Each row is followed by its class number.
[ -3  50  26  45 -27   2 -19  18 -13  36 -19 -26 -41   8  12 -53 -32 -61
  -8   5   4 -18   2  23  42  -2 -13   6 -34 -22   4   8 -11 -21]	3
[ -9  16  26  84 -10  46  70  -3 -36  96   0  -2 -21   0  39 -18  29 -21
  17 -29  23  45 -50  15  -7  13  58  36 -18  -2 -67 110  58  23]	4
[ 11  10  57  21 -33  -7 -38 -48   6  26  -3 -37  31   1   3 -14 -42 -10
   3  21   8 -45 -34 -12   5  -1 -44   8  16 -24  18 -10 -16  -9]	6
[ 11 -14   6 -60 -18 -36 -15  12  22 -58 -21  -6  11  -3 -47  23 -26  32
 -12  26 -21 -70 -22 -64 -12  23 -27 -21  60   3  88 -58 -45  -7]	1
[  8 -29  35  18 -44  44  31  13   3  41  37 -10  86 -40  35 -22 -33  -6
  41  -2   3  52 -64 -25 -52  18 -13 -11 -62 -13 -41  61   0  37]	5
[-15  28  17  15  22   4 -31   2  -1 -14   6 -17 -19  18 -23  -6  12  -8
 -13   5   2  -4  -3  26  45  -3  19   9 -18  15   3   8  -4 -32]	2
[ -2  32  39  16   5  29 -37  -2 -21  52  -5 -22  15 -11  20 -16 -43  -9
  16   3   4  35  -7  27  17  -1 -24  -8 -31 -11 -20  50   6 -17]	1
[-10  32   9  26  50  22  22  38 -10  19   6  -6 -24   9  10   3   8 -12
 -12  -8  12  37   5  36  35 -18  52   6 -44  47  -7  76  21 -10]	8
[ 18 -10   4   4   6   3  33  25   7  18   1   1   0 -25  25 -42 -26 -40
  28 -21  16  10  25  18   1 -18  -1   4 -49   9  -6  50 -17   8]	6
[ -5  34  38  35 -22  20 -39 -27  -6 -13 -11  -7 -28  18   6  -3  -7 -13
 -35  17 -12 -79 -29  -4  32  18 -42  -9  25 -43  10 -60 -24   7]	0
[  5  20  19   9 -25 -18 -51 -25   4  -4 -36  -7 -19  14 -17  -4 -34 -20
 -23  39  -8 -71   8  -6  25   0 -33   2  29 -24  46 -56 -38 -13]	0
[ 10  13  26  28 -14   0  26 -19 -12  38  -8 -12  -3  22 -25  15 -16  -2
  -7  -2   9   7 -29 -19 -21  11  42  15  21 -11   8  34  21  12]	7
[ 27 -24 -23 -78  28 -30   6  17   8 -25 -10  26  18 -16 -24  26 -33  -6
  13  12 -16  28  59  -8 -30  -3  21 -24  -6  15  59  10 -27  13]	7
[ 13 -13  -8   0   5  26  35  28  -6  34  -1  33  -9 -12  23 -23  -6 -15
  52 -23 -10  32  31  35  13   0  25  -5 -46  21 -12  70  11  20]	9
[ -6  29  11  36   5  13  -9  18 -12 -24  14  -7  -2 -21   4  -8 -11  -4
 -24   1   2   1 -35  14  25   9 -24  -8 -41 -10 -15  -7  -6 -10]	5
[ 13   4  25 -41 -27  27  16  49   9 -23  -2 -50  14 -29   9 -14 -20   4
   6   3 -15 -14 -41 -30  -8  30  -8 -28 -18   2  18  12 -38  -6]	0
[ 15 -17  14 -31  28  -2 -32 -65 -22  33 -21  28  38   1  -2  68 -16  39
  20  50  -6  53  16   3  -3  -9   9  11  34  29  33  27  24  -7]	4
[ -8  -4   5  22  -2  -3  18   4  -3  14 -12   7 -19  18 -17   5  -9  13
 -17  -1   9 -14   0  -6   3   1  15   1  -5 -13  14  -7  -3   5]	7
[ 18 -21  20  81 -35  36  86 -14 -15  53  14  24  27  19  18   7  11   2
  22 -18  25  35 -73 -31 -28   7  57  36 -13  20 -48  56  51  38]	5
[ 10  31  -6 -16  44 -21 -36   6 -13  -9 -24  12 -37  11 -20   2 -31 -22
 -16  20   1  13  72  40  40 -16  22  -7 -22  -1  43  -3  -8 -31]	7
[  1  18  50  42 -39   1 -58 -72  -8  36 -11  -1  28  28  -5   7 -26   9
  -7  43  -9 -44 -44   1  24  15 -32  10  33 -18  27 -10   4  -1]	9
[ 18  -7  47  26 -10  34  16 -29  -6  58  21  -3  48  -4  37 -16 -25 -18
  36  -6  12  27 -27  10  -4  -5 -10  11 -30   1 -27  55  13  18]	6
[-24  32  43  69 -45  27 -25 -14  -1  14   9  -7 -19  16  18 -38   4 -36
 -45  -3   4 -59 -46  19  30  12 -13  -7  -8 -48 -28 -20  -6  13]	2
[ 11  40 -11  11  50 -30 -52  -8 -16 -10 -35  11 -52  11 -27   5 -22  -7
  -4  25  -3  -5  58  55  70 -17 -11  12  -6  22  48  -2  -6 -57]	9
[ 31 -14 -11 -63  32  12  12  24  15 -60  -1  12   4 -34  -5  27 -32  23
   1   8 -18  -5  26 -22  -6   7 -42 -37 -15   9  32 -40 -32 -11]	0
[ 25 -17 -23  -2  32  32  65   9  -6  19   7  54 -26  12  27  16   5 -19
  52 -13   4  58  35  14  29 -12  46   2 -55  52  -2  60  25  14]	3
[  4  10  27  20  10  28 -22 -37 -16  55   1  24  30  15  18  10 -26  -4
  29  16   5  29  -4  16  16  -3  -4   8 -15   7  -6  39  16   7]	1
[ 10  31  31  53  -5 -12  22 -12 -10  14 -21 -40 -23  -2  -5 -16 -26  -8
 -19 -11  29 -20 -47   8  13  -5  -5  23  11 -11  -2  14  13 -30]	6
[  2 -40 -19 -19  22   5  46  16   3  -4 -14  36  -7  -4   0  22  -8  42
  16 -12  -5  18   0 -18 -11  -4  -1 -17  13  22  14   2   6   0]	1
[  1  23  38 108 -24  41  54 -36 -37  76 -10  18 -23  56  21  -5  25   0
   2 -20  16  11 -63  31  29   6  57  44  13  20 -43  58  63  13]	9
[ -2  26  47  24 -29 -12 -67 -29  -6  35 -11 -36  23  -6  -3   3 -49 -11
 -30  35  -1 -31 -18   4  -4 -16 -35 -11   8 -28  28  -1  -8 -22]	8
[  1   0  54  45 -55  -2 -33 -47   5  47  -5   1  48  15  14   1 -39 -18
 -27  34  10 -51 -36 -20 -23  -8 -16   0  11 -19  22  -2  -9  23]	8
[ -1 -21  14  10 -28  24  31 -14   9 -13  11  58   5  12  23   3  10  -3
  -6 -17 -16 -73 -36 -33  -4  28 -17 -29  13  -6   9 -30 -19  60]	1
[ -9  30   8  64  -6 -14 -56 -22  -5   0 -11   7 -35  20 -13 -12  -9 -32
 -22  32   6 -43   8  26  52 -15 -25  14   2 -25  16 -41 -14 -14]	5
[ -1  20  35  68 -42  30  46   6 -15  69  -8 -18  -2  12  21 -29 -14 -23
   4 -24  15 -13 -71 -19 -13  19  16  11  11 -25 -33  45  29  18]	1
[ -6 -11   6  70 -27  19   8 -26  -4  36   9  47  -6  31  17  -9  17 -27
  10   8   4 -17 -12   4  25  -7  24  21 -11   1 -19   6  13  42]	5
[ -7  27  37  73 -31  21  44  49 -15  69  -7 -53 -22 -21  24 -54 -24 -42
  -9 -35  25  19 -41  15 -27 -12  34   3 -38 -28 -42  96  24  -2]	8
[-16  60  46 114 -23  35  22   0 -33  77  -9 -39 -25  24  25 -53   2 -33
 -12 -17  17  12 -70  43  30  14  23  34 -14 -20 -49  69  37  -5]	9
[ 29 -21  38 -22 -22 -30 -41 -86  17 -19 -13  17  47  17 -23  50 -37  30
  -2  48  -4 -70 -21 -49 -11   1 -48  10  72  -3  72 -69 -20   9]	6
[ 19  25   9  15 -21 -14 -13  -1 -12   3 -22  -9 -29   0 -13 -14 -28 -36
  -6  10  -4 -27  11  -8  21  -2 -23  -1 -17  -7  39 -14 -27 -15]	3
[  8 -12  38  35 -73   6  39 -23   6  52 -10  -2  27  14  -7 -14 -23 -11
   9 -11  -2 -52 -71 -63 -51  26   3   8  54 -29   2   9   8  48]	1
[ 31  22  -9 -48  46 -12  -9   6  -3 -20 -35 -60 -24 -32 -36  40 -47  21
   9  11 -17  35  11 -14  -7  -6 -20 -17  29   8  31  10  -6 -52]	0
[ 21 -33  38 -10 -53  14  -5 -28  18   5  16 -16  92 -27  10  10 -50  15
  22  31  -5   4 -59 -57 -53  17 -35 -21  -4 -15   8  -6 -15  26]	5
[  8 -19  22 -25 -40 -38  -9   9  22 -33  -7  -8  24  -1 -34  20 -16   9
 -25  24  -4 -68 -26 -53 -39   3   6  -7  38   9  71 -20 -35  12]	8
[  6 -18  11  -4   4  51  71  33   0   6  42  33  21 -18  40 -21   3 -17
  15 -38   1  31  -6   5 -18  23  33 -34 -83   2 -33  58  -1  48]	7
[  7  32  30  89  12  14  44 -29 -20  54 -14 -21 -37  37   7  -8   6 -14
  -4 -15  33   0 -42  17  38 -14  32  48  19   6 -22  38  46 -15]	6
[ -6 -19  29  65 -58  11  36  -1  -1  72   3  49   9  24  34 -32   0 -47
  -5  -7  17 -30 -13  -2 -27 -12  51  22 -17   4 -16  54  14  58]	8
[ 15  26  -1   3   4 -16 -18  16 -15   7 -26 -15 -48  -6 -11  -9 -35 -26
   6   8  -4   7  31  18  35 -14 -18  -4 -20   0  33   2 -11 -47]	3
[  5  17  35  -1  11   7 -50 -41  -6  28 -10 -18  36   6   0  18 -43   6
  -1  38   3  44 -11  19  10 -10   1   1   0   2   4  19  17 -36]	2
[  3  24  32   4  16  23 -30 -21 -14  50  16 -10  29   3   5  -1 -34 -18
  15  18   0  45  13  26  12   2   9  -6 -46  -7  -2  54   5  -3]	7
[ 19  30  27 -15  21   9 -26  -3 -18  32 -12 -30   9 -10   1  12 -58  -6
  28  21  -5  55   9   8  20  -3 -26  -3 -37  16  19  34   4 -44]	3
[-28  45  38  92  -9  15 -24 -23 -14  27  -3  -5 -46  58 -10 -29  36 -15
 -15   0  -4 -64 -33  29  73  16   7  31  12   2  -2  -1   3   0]	9
[  4 -17   9 -13 -29  -3   9  12  11 -14 -32 -21 -14  -6  -6   8 -22  30
 -10  11  -7 -39 -26 -40 -14  10 -18 -11  32 -13  23 -35 -23  -8]	0
[-10 -59 -12 -11 -32  17  81  35  11  33  -1   4  11 -38  28  -8  16  21
  28 -25  -1  17 -29 -35 -57  13  23 -10   3  -4 -24  53   7  44]	4
[ -6  19  39  59  10  15  19  -3 -11  17  10   8 -17  30   7 -31  17 -23
   2 -11  26  -9 -24  21  44  -1  34  44 -27  22 -14  52   8   6]	6
[ 24 -26   1   1 -30   3  26 -30   1   2  -7  49 -14  35 -11  33   9 -11
  21  13 -17 -39   0 -31  13   2   3   3  26  11  55 -29 -11  34]	3
[  5  19  25  26 -12  36  34  23  -6  47  -2 -59 -11 -20   8 -25 -20 -17
  19 -15  -3  27 -42  -9 -19  12  -4   3  -9 -19 -33  56   5  -5]	0
[  6 -18  14  29 -29  -6  14  -8   3  29 -12  39  -7  22   3  11  -5 -26
 -12   4   2 -40   7   0  -3 -22  32  -2  13   6  29  16  -1  38]	8
[  6   6  33  43 -68 -30 -14 -24   6  -4 -12 -43  15  -5 -30 -13 -30  -6
 -23  20   1 -48 -71 -43 -37  11 -20  10  55 -39  14 -42  -6  -6]	5
[  4  12   7  -6   2 -19 -18 -14  -7 -24 -20   1 -26 -16 -10  28  -6   7
 -27  17   3 -45   1  11  15   7 -26 -13  27  -5  35 -37 -14 -30]	4
[-22  33  25  91   9   3  12 -14 -20  42 -26 -11 -63  33  16 -24   9  -2
 -25 -12  33 -20 -28  36  55 -18  13  45   5  -2 -27  16  28 -24]	6
[ 12  31  30  -1  25 -24 -88 -50 -14  -3 -19 -18  15   7 -28  30 -44  22
   2  50 -11  -5   1  26  34   1 -54   5  24  -2  55 -20  -8 -62]	9
[ -8  41 -13  17  43 -25 -37  33 -14 -12 -42 -42 -64 -15 -21 -15 -33  25
 -19   7   4   8  29  51  57 -19 -33  -3 -13   3  19  -9  -2 -92]	9
[ 24   1  16  -5 -38  -5  49   5   6  13 -20 -38   1 -15 -12  10 -40   0
  14  -7  -4  -3 -53 -56 -41  18 -10  -7  24 -12  20  10   6   3]	3
[-15  -1  66  92 -97  19   7 -39   5  52  -7 -18  24  49  19 -37   3 -23
 -36   8  20 -59 -95 -36 -23  16  29  26  52 -55 -31 -13  18  39]	2
[ 10  25  37  27  -3  24 -23 -32 -18  44  -1  -5  10  18   9  10 -34 -11
  17  26   2  25 -14   8  35  -2 -20   8 -27   3   9  18  12 -17]	3
[ 23  11  16   4 -11 -17  -8 -43  -1 -52 -22  28 -22  34 -28  50 -16  15
 -38  30  -7 -66 -23 -41  32  11 -24  -6  45   3  70 -80 -13  -2]	3
[ 21  11  21 -15 -16  14  38  41  -4  15 -21 -78  18 -50   7 -18 -54   1
  11 -12   0  39 -48 -23 -48  15 -13 -16 -13 -16 -11  44 -11 -28]	0
[ 13  28  33 -16  -3 -38 -86 -53  -4 -21 -33 -23  20   8 -41  32 -51  28
 -14  58 -16 -36 -11  10  25   7 -51  -2  51  -7  76 -50 -18 -53]	9
